Each row has two labels, one from each of two sets.
[ -4.2  -8.6 -25.9  40.0 -28.9  -1.0 -17.3 -17.5  17.4  39.2  -1.3  -6.4
 -14.8  37.9  21.3  34.6  -1.7   3.1  41.5  40.0  14.2  -7.0  28.0] : M (30)
[  9.7 -21.4 -26.8  27.9 -19.5  -0.2  -9.1 -29.3   2.1  30.4  -1.4  -5.7
  -7.1  69.7  12.5  21.8 -15.7  -4.0  -3.8  51.2   4.7  -8.2  35.2] : M (30)
[ -3.1   3.4   0.3  14.2 -16.2 -13.3  -1.2   2.1 -11.4  14.9 -17.5 -17.6
   5.7   3.0  18.0  20.9  -9.1   0.6  -4.8  -7.2  -4.7  10.0  20.6] : M (35)
[ -8.8 -13.1 -11.7  31.3  -1.5 -13.1 -41.2 -22.2  23.5  35.1  10.9  -7.5
 -11.5  38.4  22.0  37.4  -2.4 -14.2 -15.7  27.1  10.3   1.5 -16.7] : M (30)
[ -2.9  -0.7  11.1  35.3  -8.5 -33.2   1.0 -14.0   8.2   9.4  -2.0 -21.3
  10.3  30.5  15.9  18.9  -8.2  -1.7   5.7   7.0  28.5   0.2  25.0] : M (30)
[  1.7 -13.0  12.7  22.0  -3.6 -14.7 -18.6 -14.0  15.2  36.6  10.7 -11.8
  -8.3  16.8  18.4  23.1  -1.4   5.1   0.5  35.5  10.8  -0.3  20.2] : M (30)
[-23.2  -7.2 -16.0  21.1 -29.3  -8.8 -10.6 -38.4  16.4  23.3   6.0 -26.0
 -18.8  20.4  23.1  34.8   2.1  24.7 -10.0   8.1  54.2  -6.3  31.2] : M (35)
[-10.6   0.3  -4.5   9.9  -6.8 -26.1 -19.4 -14.0   8.6  10.9  -0.7 -11.7
  -0.9  -7.7   7.1  28.1 -11.9   0.1  11.1  -3.4   5.1  -8.7  25.3] : M (35)
[ 18.1  -5.4 -19.7  14.7  -6.6  10.1  -6.9  -6.4  17.5  11.7  -5.1  -5.0
 -19.0  38.1 -42.0   5.0  -6.4 -14.0 -11.4   8.4   6.8  -5.0  16.5] : M (30)
[ -2.1  -5.8 -15.3  11.5 -21.5 -21.2 -15.8  -3.9   1.7  24.3  -5.1  -6.8
   5.9  26.8  14.9   9.9 -13.9  10.5 -22.0  28.0  10.5  -7.0  27.5] : M (30)
[  2.9  12.3  -0.3   1.4 -24.3  -3.8 -17.0 -12.7  23.0  32.6   8.6  -8.5
 -13.8  39.3   4.3  16.1  -1.3 -11.9 -11.4  41.9  15.5 -26.8  25.8] : R (36)
[ 29.2 -10.2 -21.3   2.5  -6.8  -6.1  -3.6 -29.9  -2.4  22.7   7.4   7.3
 -16.7  45.8  -0.2  13.5  -0.7 -13.6  -2.1  13.6  28.0 -23.2  17.9] : M (30)
[  7.1   0.7  -3.9  17.2  -6.0  -6.1  -6.8  -7.3   1.7  13.5   0.3  -6.4
 -11.1  23.8   8.5  22.5   3.8 -50.4 -17.8  -2.8   7.6  -2.3  28.0] : M (36)
[  0.5  -7.3  -2.9  17.9 -44.0  -8.4 -21.0  -1.3  -1.6  20.0   8.9  -0.5
 -17.5  23.1   3.6  18.8  -2.3  -4.2   2.2  16.9  -4.0  -6.2  23.6] : M (30)
[-16.8  10.3  12.6   9.3 -13.0 -38.1  -3.7  -8.6  21.9  16.4   6.2 -28.0
  -2.6  -8.6  16.0  23.4 -13.6   3.8  -8.0   0.6  11.3  -0.4  31.7] : M (36)
[ -3.8   3.4  14.2  34.8   0.2 -17.8  32.4 -18.0  13.2  28.5   5.7 -26.8
 -15.8  27.2   5.7  23.2   2.0  -3.7   3.5  34.0  12.2 -11.1   9.3] : M (30)
[ -7.9 -10.4 -13.8  12.5 -23.1  -6.1  -9.8 -13.2   5.8  -8.2   7.2   0.3
 -11.5  19.0  13.8  13.3  -7.1 -18.2  -0.3  20.0  -9.9  -8.2  11.1] : M (35)
[ -0.8 -10.7   5.3  10.4 -23.6 -25.3   4.2 -12.4  -8.3  11.8   8.4 -22.4
 -11.0   1.4   5.2  17.7  -5.6   8.5  -3.7  41.2  12.7 -14.2  18.0] : M (30)
[ -6.8 -15.7 -10.7   9.2 -15.2 -10.5 -10.4 -46.0  27.4  25.1  -1.8 -25.0
 -24.7  45.4   8.2  36.9 -18.6   3.2   2.1  64.8   2.7   4.8  27.7] : M (36)
[ 32.3 -26.3 -24.7  -0.7 -12.0  -1.2  -5.7 -29.8 -12.8   1.9   1.4   3.0
 -21.5  48.8  -6.4   4.0   8.7   0.8  -2.5  40.0 -14.4  -8.3   8.1] : M (30)

Each row has two labels, one from each of two sets.
[ 27.2  -6.8  -6.6   6.4 -10.9  15.1  -3.2  -0.1  -1.1   2.7 -14.0   6.2
  27.1   9.5   0.2  -0.9   9.5   0.9  -2.6   5.1  10.7 -12.8  -4.8] : fz (14)
[ 15.3  -2.2   6.4  87.4 -24.5  21.7   3.5  -9.6  -7.6   0.6  -6.7   8.4
  17.5  10.5  -4.3   2.2  -1.1   9.9  -2.2  11.2  17.2   6.3  -1.9] : fz (11)
[ 12.3   0.6 -12.7  -4.3   9.7   7.5 -10.8   4.1   9.8  20.7   1.9  -3.1
   8.5  -6.9  -5.7   4.2  10.9  -3.9  -9.5   5.6   5.3  15.9   9.7] : fz (11)
[  5.9  -5.1  21.6  17.9  -1.9   2.2 -53.4  -7.3   0.9   1.4  -7.1  -5.2
   6.4  12.6   3.7  -0.4   3.1   0.4   2.8  11.3   2.9  -6.0   4.3] : rh (13)
[ -8.6 -10.2  26.7  12.1  -5.5   5.1  13.3  -3.5  20.1  -3.0   1.5   0.7
  -3.3   0.8  -1.3  -2.6  -4.2   1.8 -13.2  18.2  -4.5   1.7  13.4] : rh (13)
[ 11.4 -10.0  -3.0  15.6 -17.1  11.8  -2.0   0.7  -9.8  -0.3 -10.7   4.8
  -1.7   1.5  -4.3  -9.2  -2.3   3.6 -10.3  15.8   9.4  17.6   1.3] : fz (11)
[  3.3  11.2  23.8  23.2 -10.1  22.0   9.9  -2.9 -13.4   2.3  -6.1  -4.1
  -3.3   2.0  -8.2  -1.3  -4.1  -5.9  -0.3  24.2  11.9  12.4   4.4] : fz (13)
[ -1.1 -11.0  27.6   6.6   0.1   9.2  20.4   0.7  -4.3   0.0  -6.0  -5.7
  -3.9  14.1  -2.7  -0.9  -1.0 -11.6  13.1   6.3  11.3  -0.1   3.1] : fz (13)
[ -7.9 -10.8  13.1  17.8  -8.1  18.9   9.5 -17.6 -14.8   3.1 -15.3   7.9
  -0.5  17.2  -7.9   2.5   9.8   4.1  -3.2  16.0  16.5   3.6   3.9] : fz (11)
[  1.1 -16.6   4.1  15.4 -25.2  20.3   3.2  -6.3  -4.1   9.3 -13.8   9.9
   5.6   9.7  -1.3   2.8  10.9   5.8 -16.3  15.3  17.3  -0.6   7.8] : fz (11)
[ 4.9 -4.7 14.5 10.2 -2.4 14.2 11.1 -5.1  8.4 10.2 -9.3 -5.4 -2.5 13.8
  3.4 -1.1  0.2  0.2  9.9  5.3  1.3 -7.6  6.5] : fz (13)
[-13.5  25.0  25.4  29.2   1.1  13.4   2.4  -7.0  -4.8  14.4  -6.5  -1.9
  -4.6  15.2  -4.0  -6.8  -1.9  -4.0   2.2  16.3  16.4 -11.1  11.9] : fz (12)
[  3.7  -9.7   9.2  17.4 -24.9  16.9   9.1  -6.6 -12.0  -4.5  -2.8  21.0
  -2.4  14.5  -3.3   4.0   8.2  10.8  -5.0   6.4  12.1   0.2  -4.4] : fz (14)
[  4.1   4.4  -3.1   3.2 -12.6   9.5  -3.1   9.3   0.0   4.1  -5.5   3.8
   9.9   3.2  -5.0  -6.8  15.8   2.0  -3.5  -0.6  12.1   4.3   4.6] : fz (11)
